[  17  119   27    0   31 -105  -80  -22  -93  -38   86  198   23 -181
 -224 -154 -176  198  -84 -244   21  231 -205  -49  204  265   68   78
 -119 -132   79   35 -108  -33  -39  319  -80   32  135   54   87] : [61]
[ -42   92 -111  -52 -352 -274   10 -235  156 -121   41 -110  198   56
  101  104   20 -229   14  -65  118  153  -11 -145   84 -436   -4 -109
  -29  172   24   96  121    2  225  140   72 -156   14  140 -493] : [58]
[ 103 -296   62  -51  108  199   91  204  -65   24 -251  106 -178   48
   36  -57  -26  119   10  135 -115  -75  -69  123 -141  196    6  -46
  258    2   16 -179  -69  155  -66 -152   99  162  134 -148  233] : [62]
[ 128 -359  133   27  159  269  -38  202 -164  105 -115  212 -287  -55
  -68 -238 -150  351 -159   89 -111  -33 -204  200   59  441  -49  -74
  191 -127  122 -145  -52  162 -159   75  120  179  276  -99  476] : [62]
[ 134  -88    6    0   40  -93  -99   26  -28  -48   38  188  -54    6
  -94 -168 -142  226  -24 -165 -114  135 -273  -96  225  233  111    0
  -71 -211  278  -73 -115  -31 -114  117  -33  139  144   60  246] : [64]
[  81    4  -71  -29  -74 -129   16  116  105 -161 -122  -27   -4    2
    2   82   95  -49  101   13  -18    5    0 -108  -52 -174  -71  -50
   35   -4   68  -97   46   86   95  -75   43   96   43   31 -226] : [64]
[  14  -57  -17  -55   21   43  -83   -8 -105  -35    0  185   44  -84
 -179 -197 -127  170  -40 -244 -103  277 -211  -73  -13  328   57   89
 -127  -78   74  -98 -141  -51  -83  126  -31  146  209   74  153] : [53]
[  27   10  295  153  138 -198  256   28  113 -105  138   82 -131 -190
 -206  219  -15 -186 -136 -119   11 -225  -52   -6  337  -40   70  -52
   10  -69  -20  -51  -27   26   25  123   50  -29 -129  -97  169] : [56]
[  11  -56   69  120  -35 -152  150  127   82 -121  204   57 -124 -108
  -68  137   12   37   53 -129   16 -103 -117   25  328 -141   20  -11
  129 -166  123   84  -62   30   45   52   43   33   36   79   33] : [58]
[-104   -2  -97   32 -434 -301  162 -210  206 -132  245 -138  140   88
  189  236   43 -253  101 -104  140   33  -45  -56  284 -629   61 -109
  148  104   63  258   59  -20  255   80  110 -215  -17  201 -459] : [58]
[  19 -121  -42 -104  -34  166  -93   21 -151   51 -162  132    0  -43
  -54 -227 -132  205  -67  -26  -25  242 -126   62 -148  282  -26   15
   57   54  -15  -66  -52   77  -28  127   44   79  255   -8   51] : [62]
[  97 -205  120    7  114  101  -85    9  -98   32  -40  205 -106  -72
 -174 -221 -153  183 -190 -114 -139  111 -225   -4   73  399   18  -38
  -94  -81  125 -189  -50   22 -147  140   63  164  208  -23  368] : [53]
[-105 -123    2   37 -255 -105   23 -269    8  -19  316   83  109  -13
  -36  -70 -149  -11 -103 -305   -6  229 -250  -46  309  -51  114  -24
  -67   -8  116  139  -72 -121   31  248   76  -81  167  211   20] : [53]
[ -68   34   34   56 -211 -301  257 -128  178 -135  232  -31   83   17
   55  264   10 -244   96 -177   71  -39  -75  -58  326 -423  177  -22
  121   17   39  176  -70  -61  155   43   31 -147 -107   89 -203] : [61]
[ -17  202   25   34  -61 -298  115  -35  110 -192  161   50  107 -145
 -179  159    2 -122   84 -303   22  107  -93 -165  203 -146  119   92
 -115  -63   29   52 -107  -93   80  103  -67   -8  -57  105 -172] : [61]
[  32  268  176  -28  236 -122  182  156   44 -180 -291   42   -2 -283
 -297  199   87 -248  -48   -5   48  -86  179  -98 -220   86  -80   51
  -84  103 -292 -240   14  121  108   35  -50   48 -153 -238 -173] : [56]
[  95 -247   35   48 -117  -39  -37  -42   36   -1   75   66 -105   66
   51  -87  -93  106  -95  -15  -58   15 -210    6  247   -9   14 -144
   69  -70  240  -12   31   46  -29   99  132   30  165   83  134] : [66]
[-135  291   92  -35  -89 -169  178 -120   37 -101  -84  -38  148 -246
 -153  186    1 -307 -107  -44  225   63  164  -16  -70 -172  -73   -2
   -6  250 -349   57   80   87  253  274   13 -215  -90  -96 -442] : [56]
[ -43 -189  -42   80 -341  -90  -44 -181   20   20  306   26  -22   23
  104  -82 -141  129 -103  -99   89  125 -237   75  417 -191   -6 -142
  117  -46  219  246   56   13   77  298  154 -138  232  235  -67] : [64]
[ -23 -209  -74   87 -339 -182  185  -22  217 -152  289  -96    0  113
  169  237   91 -113  196 -138  -27  -40 -138  -32  291 -521   79  -66
  203  -39  205  174  -39  -37  123 -139  151  -37   56  260 -202] : [66]
[  12  -49  176   86   41  -78   57  -47  -46   26  149  165 -109 -145
 -136  -62 -176   97 -197 -112   52   -5 -178   81  366  153   60  -56
   39  -96   70   58  -40   33  -21  319   35  -51   76  -32  228] : [61]
[  76 -196  -13   88 -113 -102   75  117  115 -120  135   17 -126   31
   48   88   40   63   89  -56  -61  -82 -150  -16  249 -187    2  -72
  140 -150  235   22  -21   42   22  -69  103   84  101  127   20] : [64]
[  44   71  141  -84  211   42  161  157  -66  -17 -364   99  -78 -132
 -106   47  -18  -75  -69  152   58  -96  115   85 -198  181  -19   -8
  167  110 -245 -170  -19  193   62   43  -17   26  -59 -320    7] : [61]
[  24  -44   31   77  -75  -32  -50   90   -4  -51   21   27 -130 -164
  -81  -39  -13  109 -135   46   98  -19  -35   71  137  -36 -214 -124
   55  -31   36   14  149  163   93  232  124    8  174   46 -108] : [58]
[ -17   13  -58   29 -145 -193  152   68  110 -155  124    0   15  -14
   24  169   48  -47  177 -136   28    3  -74  -47  180 -273   73   29
  142  -79   84  109  -91   -2  109  -35    5    4    6  105 -185] : [58]
[ 126 -276   56  -87  169  253  -72  127 -200  108 -222  252 -151   17
  -62 -300 -198  338  -89   19 -153  125 -229  110  -75  536   75   12
  127  -88  103 -174 -153   88 -187   42   21  190  251 -122  446] : [62]
[   4 -181  -35  103 -238  -84   76   69  132 -125  201  -57  -75  -22
   42  125   76    6   79  -82   -5  -25 -106    9  205 -319  -72  -77
  130  -49  154   92   45   45   97  -34  167   22  147  222 -158] : [66]
[ -28 -210   79   13  -84   21  215   36   96  -68  -86  -58  -65   15
   65  171  104 -227  -25   85   -9 -154   61   57  -66 -222  -65 -127
  191  147 -102  -99   71  126  123 -121  179   14   15  -66  -92] : [53]
[  65  178  175  -75  289  -77  174  125  -30 -101 -289  150   -6 -171
 -242   83  -35 -121  -27  -50  -27  -27   44  -69 -145  271   97   95
  -22   21 -189 -224 -134   63   -7   22 -110   76 -130 -276   83] : [56]
[-133  315   76   70 -152 -331  132 -180   95 -175  265   17  182 -277
 -254  186  -36 -222  -51 -353  148  165  -40 -140  253 -198   47   80
 -188   46 -117  160  -30  -99  170  330  -36 -178  -57  140 -331] : [56]
[ 144 -127   -5 -173   63  124 -164  -49 -119   59 -355  158   30   75
  -43 -285 -156  132 -118   34 -126  244 -143  -62 -232  389   51  -42
  -71   92   52 -260  -24   64 -102   65   15  135  183 -114  156] : [62]
[  16   74   86  -98   21  -35  -35 -154 -108   68 -176  144   55  -69
  -82 -159 -202   11 -215    5   91  155  -71   22   21  226   54  -57
  -16  118  -91  -43   12   76   32  335  -17  -91   57 -160   17] : [61]
[ 118 -312  100   -3  116  153   -5   93 -101   56  -56  211 -168   25
  -55 -186 -153  240  -83  -49 -165   39 -251   77   93  367  100  -24
  101 -124  175 -136 -133   41 -170    8   65  172  198  -49  451] : [62]
[ 114 -262  127  -57  152  186  -73    5 -158  104 -174  229 -122    0
 -101 -279 -201  210 -209   -6 -143  105 -216   61  -14  492   58  -54
    7  -30   84 -219  -71   65 -168  118   59  150  207 -130  441] : [53]

[  19   28  164   20 -181 -114  -52  -69  -22  -39  100  106  -89   64
  134 -250 -123   31  -25  104   66   -8    2  -70 -198  -84  -46    6
  -70 -104  113  -51   30  162  -31 -152   62 -142   57 -112  -72] : [92]
[ 187   86  -24    3   39  -18 -145   17   68   31   29  118  112  203
  102   36 -115  -16  -31  441   -7    7  417  -83 -308  200 -245  -29
 -180   49  -61 -143  -33  206  213  -30  205   14  -36  125  -84] : [84]
[ 121  120  -34 -117 -275   41  168   43   26  -28 -147  -88  -69  -68
   35  -41   20   62  124   60  100  -38 -168  -87   45  -28 -207 -142
 -121   75   28   84 -108   91  106  -77  -46   68 -148  -33   64] : [83]
[  40   78  103   -2 -128   33   -5   -7   20  -22  111  121  -24  154
  144 -218 -104   -1  124  266  195  -70   86   50 -242    3 -124   -2
 -177   21   70 -104  -32  282  102 -117  188 -191   11  -56 -106] : [92]
[ -81 -113  132   49  222 -179  392   52 -195  200   31  -70 -442 -124
   11 -193  344  -48  206 -578  287  264 -239  344  284 -641  235 -236
  305  -98  132  183   35 -145  -30   40   65 -325  219  209   76] : [86]
[ 168   31   44    6  -70 -107  -75  -20  -74   19  -66  -33  -59  -89
    4   10  -69  107 -120   74  -56   38   43 -230 -149   -5  -86  -90
   -8 -141   16  -23  -31  -28  -30  -44  -67   78  -64  -37   59] : [86]
[  27  -54  201   50  -25 -124 -124 -103   21   55  150  175 -166  134
  138 -119  -87  -24 -124   49  137  -11  103  -36 -186 -108  -11   35
   46 -177   80  -67   47  201 -125 -240  146 -195   67   14  -99] : [92]
[ 159  -69  186    7   18  -99  -33  -51   -2   74   40  100 -336   37
  -17   36  -19  144 -200 -206   51   39  -19 -102   18 -193  -92  -99
  223 -177   43   42    8   12 -238 -221   17   26   62   63   30] : [86]
[ 221  171 -116  -96  -80  138   77  104   80  -10 -121  -30   53   96
  -15  126   -8   84  111  287   62  -36  128  -59  -98  154 -317 -124
 -184  182  -76   -7 -170  141  250   -4   98  159 -154   95   36] : [97]
[  84   45  122    2 -141  -67  -31  -28  -55  -40   42   47 -120    4
   24 -151 -114  129  -40   35   19   -1  -48 -119 -141  -73  -69  -38
  -31  -97   87  -28  -16   52  -60 -106  -19  -23   30 -117   18] : [84]
[ 204   99  -93  -12   99  101  -52   74   14   77  -49    0   86   88
   17  153  -20    9   65  367  119  -29  283  -54 -238  176 -198  -78
 -168   58  -89 -119 -133  151  212   22  162   17 -146  126    3] : [86]
[ 142   91   25  -28  -99    4   33   35  -48  -22  -47  -25  -63  -21
  -21  -33  -53  135   22   87   23    5  -21 -112 -112  -12 -131  -95
  -70  -10   28  -11  -82   28   47  -30  -17   62  -47  -51   59] : [86]
[ -87 -106  239   51   57 -177  246  -21 -135  113  128   52 -422  -30
   79 -307  165   -7  112 -442  262  155 -225  244  148 -544  177 -134
  235 -150  175  107   75   -6 -135 -106   76 -349  231   61   -4] : [84]
[   2  121  -48   24  126 -147 -101   18    1  -67   94   99   95  231
  -53    0 -105   46  -73  175 -193  172  300  -24 -192   49  -30   73
 -108   89   11  -30   -8  -40  205   58   64   86  170   86   48] : [84]
[ -57    7  192   46 -161 -132 -110 -109  -35  -44  146  120  -90   66
  121 -236 -146   16  -78   65   87  -28  -44  -79 -230 -102   63   93
  -54 -169  142  -60   30  156 -106 -199   43 -192   66 -155  -63] : [92]
[ 179   56   57  -21 -141  -66   46   20  -51   10  -62  -16  -80  -51
   69 -117  -37   89   19  108   11   34   26 -119 -114  -45 -176 -157
  -54  -45   35  -16  -23   61   61  -28   13   20  -34  -20   -2] : [86]
[ 104   16   36   -3   52  -40   87   30  -66   71  -37  -34 -174  -38
  -38   34   69   79    4 -109   93   72  -41  -15    5 -159  -27 -120
   73  -61   23   46  -66  -33   -5  -36    7   -8   -3   72   81] : [99]
[ 136  104    7  -44 -117   28   26   29  -40  -40  -68  -50  -73  -40
  -69   29  -57  167  -13   40   11  -12  -86 -152  -81   -5 -118  -72
  -55  -17   22   21 -118   -7    7  -54  -69  119  -77  -73  104] : [99]
[ 164  104   22  -56 -146   25   76   45  -25  -36  -73  -38  -96  -26
  -35  -21  -39  164   28   43   17   -1  -77 -113  -55  -27 -177 -121
  -52   20   26   28  -99   23   40  -44  -34  113  -59  -47   70] : [99]
[  68   69  -46  -67 -105   22   36    2   36   32  -89  -47  -35  -12
   17  103    5   -6   29   93  127  -45  -37  -95  -22   23  -94  -39
  -99    1   -2   28 -103   92   53 -109   -7   14 -155   30   71] : [82]
[  12  119   22  -87 -171   78  350   97  -71  -47  -65 -106 -224  -74
  -65 -155  115  147  263 -231  198   31 -377  128  165 -278  -50 -160
  -17  109  104  156 -133  -17   72  -13  -48  -28    9  -60  124] : [97]
[ 154  142 -166  -90   12  179   91  104   90   62 -110  -44   82  103
   13  182   65  -36  189  315  212  -63  150   35  -84  151 -236  -94
 -215  182  -96  -25 -188  196  292   -7  159   22 -204  165   33] : [83]
[ 207   90 -205   -4  189  -19 -171   40   17  109 -141  -74  208   27
  -35  363    1  -45 -108  376  -54   52  392 -212 -243  262 -130  -35
 -145   -1 -156  -83 -130    8  236   69   58  155 -213  209   85] : [97]
[  75   23  133    0 -106  -59   83    0  -45   14   54   60 -161   30
  100 -226  -20   48   80   22  134   25  -26   29  -88 -157  -84 -106
  -23  -47   90  -13    3  124   16  -85   89 -142   58  -22  -43] : [84]
[-100   65   46  -83 -271  -74  404   39 -123  -22 -105 -168 -255 -215
   16 -271  169   40  270 -365  191   85 -511  113  266 -408   82 -170
   15   21  174  219  -51  -78   27  -18 -148 -134   10  -98  131] : [82]
[  52   88  -64  -68 -135   12   67   12    5   13 -108  -83  -11  -54
   11   56   15    2   66   83  105  -27  -85  -93  -15    6  -74  -52
 -121   13   13   42 -106   55   89  -67  -42   17 -154   -1   91] : [82]
[ 104  100  -89  -59  -84  -10  -54    0   11   -7 -115  -75   37  -36
  -59  171  -41   59  -74  119  -18   -9   -1 -216  -82   90  -86  -14
  -98  -24  -25   24 -120   -9   55  -63  -88  141 -163   -2  129] : [83]
[  44   86  -24  -86 -185   -7  190   34  -30   -2 -118 -113 -111 -106
   -5  -40   74   49  117  -85  113   21 -229  -37   92 -138  -65 -121
  -53   25   56  116  -97   -2   66  -50  -79   14  -94  -22  108] : [83]
[  22   28  166   13 -213 -106    4  -55  -46  -28   79   73  -97   15
  159 -300  -92   19   37   93  109  -11  -47  -44 -182 -115  -44  -32
  -82 -106  126  -45   30  167  -10 -129   60 -182   40 -126  -76] : [92]
[  25   41  150    9 -148  -73  -19  -41  -65  -55   86   63 -135   23
   31 -206 -116  117  -20    1   50   -3  -92  -76 -141 -116  -17   -4
  -34 -101  118  -23   -7   62  -78 -120  -13  -80   65 -147   11] : [84]
[ 149  110  -96  -74  -85   59  -31   21   38   15 -123  -65   42   -8
  -30  179  -29   50  -20  194   54  -52   35 -181  -98  127 -160  -45
 -132   16  -49    0 -143   68   95  -69  -21  120 -204   28   93] : [83]
[-104    5   -8  -25  -57 -106  285   18 -121   96  -93 -157 -166 -184
   51 -110  205  -98  219 -241  229  100 -277  123  172 -324  155 -123
    8  -41  106  140  -37  -54   67   10  -58 -211  -31   43  104] : [82]
[  30   44  112   21 -122  -57  -39  -38    2    3   98  107  -12  110
  180 -220  -87  -48   61  242  151  -31  110    5 -251  -19  -76   -1
 -147  -45   75  -96    8  249   84 -118  165 -207   13  -38 -116] : [92]
[ 121   90  -85  -69  -66   47   -5   18   29   29 -112  -63    6  -17
  -26  165   -1   30   -5  138   86  -38    9 -140  -65   76 -122  -48
 -104    7  -37   14 -135   60   79  -76  -17   78 -186   42   95] : [83]
[ 147  128 -123  -74  -72  -49  -79   14   57  -34 -127  -44   84   36
  -68  208  -66   77 -129  174 -146   44  122 -240  -85  151 -171  -20
 -108   43  -59   38 -105  -26  123  -39  -72  254 -123   59  118] : [83]

[  17   63   26  -90  -51 -132   29  -15  132  -74   -6  -71 -129   46
 -128  -67   47  137  129   62  -44 -413  -75  -20 -203  178    8   20
 -192   54   64   34 -219   90  -54  -53  -49  -76  239 -134  165] : (77)
[  40  329   32  -36  137 -135  101  158   60  -25  -71  115 -106 -170
  -89 -126  -78 -226   59 -101 -306  -14  153  -31  -58  238   84   84
 -216 -307   96  170  268 -220 -280  374  -25 -248   85  -89  -69] : (65)
[ 390  -89  130  -71  108  305  453  113 -229  304 -144 -185 -247 -217
 -292  148   -5   61  407  112 -186   99 -517 -193 -206  264   70 -240
  -18 -300   66  -94  288  706  -67  167  170  260   14 -432  448] : (77)
[  81 -107  136 -122  -59  -17  -14 -202 -221  199 -170  -46 -292   60
 -262  209  477  171  277   84    3 -233 -198  -87 -151  241  352  -58
 -130 -136 -124  -23 -194  548  -17 -359  178  172  466 -323  494] : (64)
[-337  120  -19  199  105  -64 -159  -43  206  104  -97  149  317  -27
   -3  -52 -116  -30  -88  -50  122  101  445  175  320 -140  195  262
  -14   19   59  335 -177 -503 -296  161  -79 -331  -44  366 -226] : (62)
[-373  289  -65 -225 -357 -394  -89  364   11  221  199 -230  -34   66
  226  242 -229  -85  -23  416 -206 -107  -87  109 -169 -387 -376  407
  160  166  193 -236  134   93  225 -325 -181  -55  151 -196   12] : (62)
[-545   87  -29 -119 -270 -446 -289  145  103  288  205 -267   80  222
  315  303 -209   24  -28  305  147 -153  145  225   64 -599 -208  479
  406  353  -14  -63 -284  -28  216 -580 -247  -69   39  146   39] : (69)
[-262   89   58 -277 -207 -385  -84  162   12  193  176 -394 -217  168
  203  288 -143   57  128  217   51 -307 -122  117 -115 -279 -137  283
  318  227  -43 -107 -136  328  271 -555 -203   80  127 -125  262] : (68)
[-218 -332   47  255   86   67 -176 -264   57  279  -72   34  231  165
  -61  152   92  191  116  105  406    1  213   87  231 -304  169  115
  190  149 -144  163 -551    1 -140 -232   56  -14  -26  338  156] : (68)
[ 439 -142  126  -30  117  360  458   72 -240  288 -162 -132 -233 -209
 -343  126   57   81  422  128 -178   90 -529 -224 -229  296   69 -286
  -85 -318   68 -109  253  724  -98  199  223  271   42 -444  468] : (77)
[-354  127 -117   62 -279 -191 -234   25  120  155    4  161  250   70
  -41   17  100   64  -70  333 -104 -136  151   41  -92 -219 -146  289
 -172  118  184  -66 -278 -253 -105 -116  -19 -236  274   19  -87] : (62)
[-153  258   12  -97   20 -154  171  403   56  140  122 -271  -40  -95
  206  136 -521 -205   20  132 -108  139  -17  148   74 -225 -233  259
  222    1  176   29  403   13   56  119 -184  -59 -198  -23  -65] : (62)
[-126  -33   61   57  110 -128    6  137  -12  163   95 -134  -47   81
  157  181 -240 -143   73  121  111   87  121  101  112 -303 -123  202
  251   -4  -45   42   61   59    0  -64  -47   12 -126  129   80] : (65)
[-202   60   94   43  194  -26  -44 -141  191  132 -152  -79  113  -47
  -73   -7  -80  117   94 -242  227  -66  265  158  313   65  450  119
  117   39  -79  429 -280 -190 -226  -13 -143 -200  -59  278   19] : (68)
[-218 -319  -59  421   27  195 -141 -168   65  274  -71  217  432  109
  -95   78   30  120   10  288  288  190  229   56  198 -392  -70  133
   13  103   53   60 -407 -172 -226   41  153  -84  -54  344  -21] : (62)
[-162   73   21  193  193  -37  -82  -67  155   69 -105  166  181  -37
  -55  -75  -62  -75    3 -107   76   68  385   92  229  -24  208  150
  -50  -98   -4  317 -135 -394 -331  226  -23 -275  -44  291 -127] : (65)
[ 137  174  136 -234  175 -163  283  242  114 -210  103 -396 -392  -14
   87    5 -390  -61  143 -113   13 -297 -137  106  -54  208  -34   25
   55   10   55  133  257  249   92   79 -188   46  -50 -137  170] : (77)
[-451  -26   47 -110 -151 -347 -250   -7   96  281  120 -307   16  226
  221  299 -114  132   64  162  284 -215  120  210  129 -454   16  361
  426  338 -123   51 -415   94  182 -623 -220   -8   39  177  166] : (68)
[ -46  239   56 -144  124 -232  187  344  161  -64  165 -318 -179  -34
  211   20 -541 -178   55  -21  -47 -106   20  139   20  -84 -205  192
  185   33   96  110  279  -18   45  134 -244  -83 -200   17  -22] : (65)
[ -46   49  141 -389 -164 -303   57  106  -92   79  104 -483 -466  145
   77  307   -1  130  227  153   47 -431 -332   82 -203   20   23  113
  178  159  -58 -115  -33  665  334 -582 -121  246  296 -356  470] : (64)
[-400 -193   64   51  -38 -160 -258 -190  101  305    5 -185  141  223
   92  253    8  224   89   91  429 -138  197  197  251 -394  193  263
  368  305 -176  165 -579   51   42 -535 -120  -12   10  312  180] : (68)
[-584   65  -33  -77 -258 -427 -318  115  120  287  193 -246  135  233
  318  297 -209   33  -54  308  197 -124  199  250  119 -632 -191  493
  408  376  -13  -34 -325  -82  200 -575 -241  -85   28  208    5] : (69)
[-235   40  -42   33 -198 -153 -199  -63   -5  307  -58  141  127   43
 -108   97  238   63   91  245 -111  -96   81  -50 -119 -156   22  191
  -67  -22   21  -54 -309  -45 -134 -206   46 -142  270  -49  101] : (65)
[-333   15  -59  100 -215 -161 -249   31 -132  315   -2  171  142  113
   16  239  198  -75  -33  395  -65  119  154   29  -17 -351 -110  313
  -12  -33   59 -149  -81  -23  -49 -231  119  -67  270  -13   39] : (62)
[-375   75    0   93   52 -138  -88  116  185  160   56 -138  219   44
  188  110 -372  -39  -61   66  216   98  281  250  308 -372  -27  330
  266  184   58  213  -85 -264  -52  -40 -185 -172 -192  337 -141] : (62)
[ 225   10   92  152  328   66  120  -49  -20 -120 -130  212 -150  -55
 -187 -125   85 -169  113 -138  -64   -3  189  -70   10  305  172  -78
 -278 -361  -31  207  135  -77 -344  413  166 -112   91   16   66] : (68)
[ 425   31  168   -9  337  137  287  -74  -75 -246 -195   73 -388 -108
 -316 -137  173  -67  214 -225  -99 -173  -56  -98  -93  636  328 -241
 -421 -396   -8  218  236  240 -270  390  186   22  244 -241  257] : (64)
[ 199 -328  -24  368  103  406  187  -89  -30  280 -131  214  251  -78
 -308  -19   46  109  225  268   17  192 -129 -177  -86  -73 -135 -157
 -155 -154  110  -58 -174  138 -304  339  270   34  -79   14  155] : (65)
[  14  142  -35  229  182   -2   27  110   55 -113  -45  312   79  -64
  -72 -151  -70 -266  -74   52 -161  128  311    0   34   67  -91  111
 -323 -272  159  127  234 -380 -344  519  117 -254   54   95 -196] : (62)
[-408 -240   16  210  -11  -83 -292 -207  102  341  -13  -18  291  207
   68  207   19  169   46  142  412    3  298  165  282 -483  120  268
  309  250 -139  157 -592 -116  -73 -382  -41  -77  -47  405   75] : (65)
[-151   80   -6  230  184  -37  -90  -36  125   27  -92  236  188  -29
  -49  -90  -46 -137  -43  -49   28  108  410   77  202  -43  122  166
 -122 -139   34  271  -63 -435 -347  292   23 -287  -12  279 -171] : (69)
[ 192  226   73  -36  201  -21  188   77   37  -82 -126   85 -185 -171
 -195 -151   -3 -135  141 -160 -250  -94   41  -75  -95  406  178  -57
 -279 -330   67  191  223  -51 -286  389   30 -162  122 -159   52] : (68)
[-338  242  -39 -238 -309 -414  -84  331   36  242  214 -290  -75   82
  247  242 -261  -70   34  351 -156 -156  -93  101 -168 -401 -355  375
  249  185  119 -199   41  123  225 -372 -217  -35   84 -154   70] : (69)
